Below is a small trained network, with its code and all its weights. Each question gives an input and a class and asks what happens when units are switched off, that is, made to give their printed mean instead of their output.

import numpy as np


def w(rows, s, z=0):
    codes = np.array(rows[::2]) - 128.0
    scale = np.full(codes.shape[1], s)
    scale[-1] = z or s
    return codes * scale


def norm(h):
    return h / np.sqrt((h * h).mean(-1, keepdims=True) + 1e-5)


def f(y):
    return y / 2 * (1 + np.tanh(0.7978845608 * (y + 0.044715 * y**3)))


def log_softmax(a):
    a = a - a.max(-1, keepdims=True)
    return a - np.log(np.exp(a).sum(-1, keepdims=True))


def net(x, mask):
    res = np.array(x, float).reshape(1, 5) / 4 @ E
    u = 0
    for l in range(2):
        y = f(norm(res) @ A[l][:, :-1].T + A[l][:, -1])
        res = res + np.where(mask[u : u + 11], y, B[l][:, -1]) @ B[l][:, :-1]
        u += 11
    return log_softmax(norm(res)[-1] @ U[:, :-1].T + U[:, -1])


A, B = {}, {}
E = w([
[120,213,187,99,228,59,161,192,102,67,84],'x0',
[120,85,175,85,78,122,134,126,146,197,50],'x1',
[157,81,144,105,110,82,75,158,116,129,124],'x2',
[72,106,164,122,149,178,63,45,92,122,115],'x3',
[141,134,179,127,78,86,137,135,170,120,4],'x4',
],0.0025)
A[0] = w([
[113,213,117,160,254,95,126,195,66,94,129,160],'L0N1',
[97,59,134,179,115,194,103,48,117,170,111,50],'L0N2',
[94,24,82,190,28,133,112,102,119,177,160,29],'L0N3',
[147,132,164,202,129,149,148,118,192,79,86,11],'L0N4',
[108,66,152,141,166,164,115,126,55,125,144,103],'L0N5',
[147,136,96,184,54,126,205,105,214,179,74,42],'L0N6',
[73,172,174,124,188,129,187,125,102,73,29,137],'L0N7',
[127,58,187,101,81,178,121,165,156,160,27,116],'L0N8',
[68,125,174,119,183,115,47,103,44,85,143,25],'L0N9',
[128,99,42,145,140,196,146,58,128,160,214,5],'L0N10',
[88,96,47,219,125,254,157,49,67,70,223,2],'L0N11',
],0.0031,0.00099)
B[0] = w([
[138,71,176,119,110,99,216,149,122,105,178,252],'L0N1',
[98,219,91,231,236,199,206,141,86,62,104,184],'L0N2',
[228,138,62,79,134,152,251,201,90,111,138,203],'L0N3',
[105,117,24,172,134,41,138,98,152,147,132,127],'L0N4',
[142,174,135,132,89,136,67,76,174,107,184,150],'L0N5',
[99,72,151,103,142,82,8,116,130,31,221,177],'L0N6',
[185,76,61,160,79,135,65,169,108,180,208,207],'L0N7',
[101,203,152,150,221,85,104,150,171,196,75,192],'L0N8',
[140,89,196,71,152,116,78,92,80,54,117,179],'L0N9',
[106,174,95,111,64,205,44,183,207,196,225,193],'L0N10',
[3,229,138,70,113,128,40,202,206,232,163,242],'L0N11',
],0.0026,0.0029)
A[1] = w([
[157,143,124,123,149,87,238,214,99,91,197,150],'L1N1',
[121,164,49,209,64,87,156,113,183,96,78,97],'L1N2',
[139,154,81,209,87,92,91,60,161,44,77,24],'L1N3',
[202,103,196,136,106,84,180,126,127,48,58,204],'L1N4',
[139,125,140,152,169,246,113,8,81,187,53,22],'L1N5',
[153,166,126,162,138,95,117,149,205,207,81,36],'L1N6',
[37,193,167,115,219,91,115,81,135,99,108,152],'L1N7',
[124,106,172,75,157,115,47,67,46,36,155,6],'L1N8',
[107,125,174,128,119,64,92,123,152,227,71,41],'L1N9',
[242,140,42,109,129,160,161,167,172,187,120,89],'L1N10',
[254,58,99,124,79,156,136,151,139,128,187,91],'L1N11',
],0.0035,0.0014)
B[1] = w([
[102,185,135,198,218,138,222,97,119,87,22,251],'L1N1',
[188,88,200,131,151,117,101,93,97,138,188,156],'L1N2',
[121,90,141,187,119,78,196,58,168,173,198,121],'L1N3',
[77,170,103,128,131,198,112,102,150,169,221,228],'L1N4',
[46,107,3,191,232,13,130,131,120,78,72,161],'L1N5',
[135,136,162,71,111,89,97,103,129,157,129,150],'L1N6',
[210,64,82,89,20,104,128,138,135,117,104,185],'L1N7',
[193,52,172,27,146,194,110,60,76,78,132,169],'L1N8',
[95,163,179,104,89,167,118,198,149,137,121,160],'L1N9',
[150,54,123,118,80,129,98,132,57,79,130,172],'L1N10',
[164,120,99,116,66,157,170,130,64,112,36,159],'L1N11',
],0.0039,0.0029)
U = w([
[102,152,210,80,81,91,90,186,180,209,74,124],'0',
[54,86,57,171,188,77,93,88,127,132,50,35],'1',
[157,94,170,190,94,73,130,54,177,160,200,2],'2',
[207,60,71,133,50,150,168,169,60,125,97,121],'3',
[164,69,186,39,167,157,86,67,67,62,153,67],'4',
[62,186,69,127,118,212,83,160,151,181,222,247],'5',
[136,191,162,172,204,108,249,153,106,79,116,237],'6',
],0.011,0.0012)

Each question gives the input, the list of numbers given to net, and the class t.
The units are the neurons (one row each of A and B). Each row of codes is followed by its name. A weight is (code - 128) times the scale printed after its matrix; where a second scale follows, it is the last column's (A, B and U).
mask holds one flag per neuron, layer by layer. A switched-off neuron (its flag False) gives its mean, the last column of its row in B, instead of its output. The means were averaged over made-up inputs and are rounded, as every weight is.
A unit's drop is (log p(t) with every unit on - log p(t) with that unit switched off) / (log p(t) with every unit on - log p(t) with every unit switched off).
The circuit of an input: a set's keep is (log p(t) with only the set's units on - log p(t) with every unit switched off) / (log p(t) with every unit on - log p(t) with every unit switched off). Starting from the 12 units with the biggest drops (on a tie, the unit counted first), units are removed one at a time, each time the one whose removal leaves the highest keep (on an exact tie, the one counted first), for as long as the keep stays at least 0.8.
units of the circuit, in order: the units of the circuit, biggest drop first
k most important neurons: the k neurons with the biggest drops, biggest first
top k neurons in layer l: the k neurons of layer l with the biggest drops, biggest first
drop of u: that unit's drop, to one decimal
input [7,-4,-8,7,-8], class 4: 2 most important neurons	L0N9, L1N8
input [1,-2,-1,4,-1], class 4: 3 most important neurons	L0N9, L1N8, L1N4
input [-6,-2,0,-8,-1], class 3: units of the circuit, in order	L1N11
input [7,-4,-3,4,-8], class 4: units of the circuit, in order	L0N9, L1N8
input [5,-6,4,3,2], class 4: top 2 neurons in layer 0	L0N9, L0N3
input [7,5,-8,2,3], class 0: 2 most important neurons	L0N3, L0N2
input [-6,1,3,1,7], class 2: 2 most important neurons	L0N11, L1N3
input [-6,2,2,-2,-3], class 3: 4 most important neurons	L0N3, L1N11, L1N10, L1N4
input [-2,4,-3,3,6], class 1: 4 most important neurons	L1N5, L0N11, L0N2, L0N1
input [-6,2,2,-6,-6], class 3: top 2 neurons in layer 0	L0N3, L0N8
input [-1,7,-1,-2,-3], class 3: 4 most important neurons	L0N3, L0N11, L1N10, L0N1
input [-6,5,7,4,3], class 1: 3 most important neurons	L1N5, L0N2, L0N11
input [-7,1,-2,8,2], class 1: 4 most important neurons	L1N5, L0N2, L1N4, L0N7
input [2,1,0,1,-2], class 4: units of the circuit, in order	L0N9
input [-1,2,7,8,3], class 1: units of the circuit, in order	L1N5, L0N2
input [2,-2,-3,2,8], class 2: 2 most important neurons	L0N11, L1N3
input [2,7,-6,-3,-2], class 0: top 2 neurons in layer 0	L0N3, L0N1
input [-2,6,-2,2,1], class 1: top 2 neurons in layer 0	L0N11, L0N2
input [-8,7,-5,4,5], class 1: drop of L1N5	0.7
input [-4,-3,4,8,5], class 1: units of the circuit, in order	L1N5
